Below is a small trained network, with its code and all its weights. Each question gives an input and a target symbol and asks what happens when units are switched off, that is, made to give their printed mean instead of their output.

import numpy as np


def w(rows, s, z=0):
    codes = np.array(rows[::2]) - 128.0
    scale = np.full(codes.shape[1], s)
    scale[-1] = z or s
    return codes * scale


def norm(h):
    return h / np.sqrt((h * h).mean(-1, keepdims=True) + 1e-5)


def f(y):
    return y / 2 * (1 + np.tanh(0.7978845608 * (y + 0.044715 * y**3)))


def softmax(a):
    e = np.exp(a - a.max(-1, keepdims=True))
    return e / e.sum(-1, keepdims=True)


def log_softmax(a):
    a = a - a.max(-1, keepdims=True)
    return a - np.log(np.exp(a).sum(-1, keepdims=True))


def net(x, mask):
    ids = ['αβγδεζηθλμξτφω'.index(c) for c in x.split()]
    T = len(ids)
    res = E[ids] + P[:T]
    r = norm(res)
    for j in range(3):
        rows = slice(3 * j, 3 * j + 3)
        q, k, v = (r @ M[0][rows].T for M in (Q, K, V))
        z = softmax(np.where(np.tri(T) > 0, q @ k.T / 3**0.5, -1e9)) @ v
        o = O[0][rows]
        res = res + np.where(mask[j], z, o[:, -1]) @ o[:, :-1]
    y = f(norm(res) @ A[0][:, :-1].T + A[0][:, -1])
    res = res + np.where(mask[3:15], y, B[0][:, -1]) @ B[0][:, :-1]
    return log_softmax(norm(res)[-1] @ U[:, :-1].T + U[:, -1])


Q, K, V, O, A, B = {}, {}, {}, {}, {}, {}
E = w([
[186,112,215,207],'α',
[33,106,169,82],'β',
[104,69,135,72],'γ',
[56,147,215,39],'δ',
[5,135,155,130],'ε',
[132,144,178,46],'ζ',
[156,125,158,220],'η',
[114,122,10,128],'θ',
[24,124,242,42],'λ',
[104,141,61,143],'μ',
[82,147,149,74],'ξ',
[38,156,117,242],'τ',
[127,36,196,116],'φ',
[125,142,73,126],'ω',
],0.011)
P = w([
[140,105,90,136],'0',
[84,68,169,88],'1',
[185,120,108,98],'2',
[135,181,81,134],'3',
[67,160,201,245],'4',
[188,160,94,103],'5',
],0.012)
Q[0] = w([
[148,75,113,130],'H1',
[138,84,68,58],'H1',
[95,103,189,106],'H1',
[189,148,136,155],'H2',
[115,230,213,151],'H2',
[92,74,151,147],'H2',
[253,144,133,113],'H3',
[101,70,146,107],'H3',
[95,200,105,99],'H3',
],0.013)
K[0] = w([
[152,61,82,165],'H1',
[93,6,119,109],'H1',
[141,145,95,104],'H1',
[167,144,133,143],'H2',
[130,211,106,99],'H2',
[124,98,61,126],'H2',
[134,69,145,133],'H3',
[165,129,141,127],'H3',
[103,182,155,104],'H3',
],0.015)
V[0] = w([
[50,208,77,60],'H1',
[142,121,131,251],'H1',
[27,65,84,111],'H1',
[226,132,135,2],'H2',
[127,135,122,206],'H2',
[84,10,212,124],'H2',
[78,64,75,236],'H3',
[142,110,87,92],'H3',
[81,105,129,113],'H3',
],0.0068)
O[0] = w([
[147,31,136,136,210],'H1',
[112,206,159,39,99],'H1',
[155,138,107,93,254],'H1',
[190,172,137,89,24],'H2',
[132,87,127,74,109],'H2',
[137,254,98,122,217],'H2',
[202,221,141,184,173],'H3',
[148,162,151,127,106],'H3',
[69,194,112,58,207],'H3',
],0.0053,0.0038)
A[0] = w([
[104,124,171,144,150],'N1',
[146,104,156,70,49],'N2',
[127,195,103,102,143],'N3',
[134,143,87,165,169],'N4',
[143,121,215,96,141],'N5',
[135,123,183,181,114],'N6',
[156,91,87,142,96],'N7',
[136,144,172,253,98],'N8',
[106,78,142,140,91],'N9',
[52,131,141,136,128],'N10',
[122,111,116,99,67],'N11',
[155,111,157,97,3],'N12',
],0.016,0.0045)
B[0] = w([
[110,121,83,92,180],'N1',
[58,118,215,179,143],'N2',
[158,49,157,140,179],'N3',
[44,136,206,125,157],'N4',
[106,159,87,231,186],'N5',
[56,182,145,107,169],'N6',
[94,255,128,148,124],'N7',
[126,81,83,40,217],'N8',
[226,53,125,82,148],'N9',
[198,141,115,175,255],'N10',
[115,187,149,96,131],'N11',
[128,115,112,218,122],'N12',
],0.0062,0.0084)
U = w([
[209,82,198,131,253],'α',
[108,220,160,32,82],'β',
[114,157,51,106,96],'γ',
[143,123,79,246,135],'δ',
[127,89,225,191,64],'ε',
[134,173,48,113,116],'ζ',
[149,11,162,60,121],'η',
[191,247,149,180,119],'θ',
[121,114,77,61,226],'λ',
[228,1,54,139,176],'μ',
[158,114,122,58,151],'ξ',
[105,63,135,42,61],'τ',
[31,70,109,88,71],'φ',
[86,226,184,163,69],'ω',
],0.013,0.0041)

Each question gives the input, a string of symbols that net reads in full, and the target symbol t.
The units are the heads (3 rows each of Q, K, V and O) and the neurons (one row each of A and B). Each row of codes is followed by its name. A weight is (code - 128) times the scale printed after its matrix; where a second scale follows, it is the last column's (O, A, B and U).
mask holds one flag per unit, heads first, then neurons. A switched-off unit (its flag False) gives its mean, the last column of its rows in O or B, instead of its output. The means were averaged over made-up inputs and are rounded, as every weight is.
A unit's drop is (log p(t) with every unit on - log p(t) with that unit switched off) / (log p(t) with every unit on - log p(t) with every unit switched off).
The circuit of an input: a set's keep is (log p(t) with only the set's units on - log p(t) with every unit switched off) / (log p(t) with every unit on - log p(t) with every unit switched off). Starting from the 12 units with the biggest drops (on a tie, the unit counted first), units are removed one at a time, each time the one whose removal leaves the highest keep (on an exact tie, the one counted first), for as long as the keep stays at least 0.8.
units of the circuit, in order: the units of the circuit, biggest drop first
most important unit: the unit with the biggest drop
k most important neurons: the k neurons with the biggest drops, biggest first
heads that matter: for each layer, one digit per head in row order, 1 if its drop is at least 0.15 and else 0, layers parted by /
input α ε α ε θ, target φ: units of the circuit, in order => N8, N4
input α η δ, target ω: most important unit => N5
input β ε ζ δ, target η: 3 most important neurons => N9, N6, N2
input θ α α φ, target α: heads that matter => 110
input ε ε δ α α, target ω: heads that matter => 100
input δ ε ε ε η, target φ: units of the circuit, in order => N8, N6
input λ λ γ ε α, target φ: heads that matter => 000
input ξ α ε β, target μ: heads that matter => 100
input ζ ε ε φ, target α: units of the circuit, in order => N3, H2, N8
input μ ζ β ζ ξ, target η: heads that matter => 100
input ξ α α ε, target δ: units of the circuit, in order => N10, N6, N3
input α ξ α ε φ ξ, target η: units of the circuit, in order => N3, N10
input α θ α ω, target θ: units of the circuit, in order => N8, H1
input ε α τ, target φ: 3 most important neurons => N8, N4, N3
input λ τ α, target θ: units of the circuit, in order => H1
input ε τ ζ, target α: 3 most important neurons => N3, N2, N8
input φ β β δ, target η: units of the circuit, in order => H3, H1, N9
input ε λ θ ε ε, target φ: units of the circuit, in order => N8, N1
input θ ε α ε ζ, target φ: units of the circuit, in order => N8, N1
input λ λ λ ζ φ, target η: most important neuron => N8
input ε ζ φ, target δ: heads that matter => 000
input ε ε γ, target β: heads that matter => 110
input α ω δ ζ ζ, target η: units of the circuit, in order => H1, N8
input ε α α λ, target φ: units of the circuit, in order => H3, H1
input ω ξ γ, target β: 3 most important neurons => N7, N10, N5
input α ε ζ ε ζ, target φ: 2 most important neurons => N8, N6
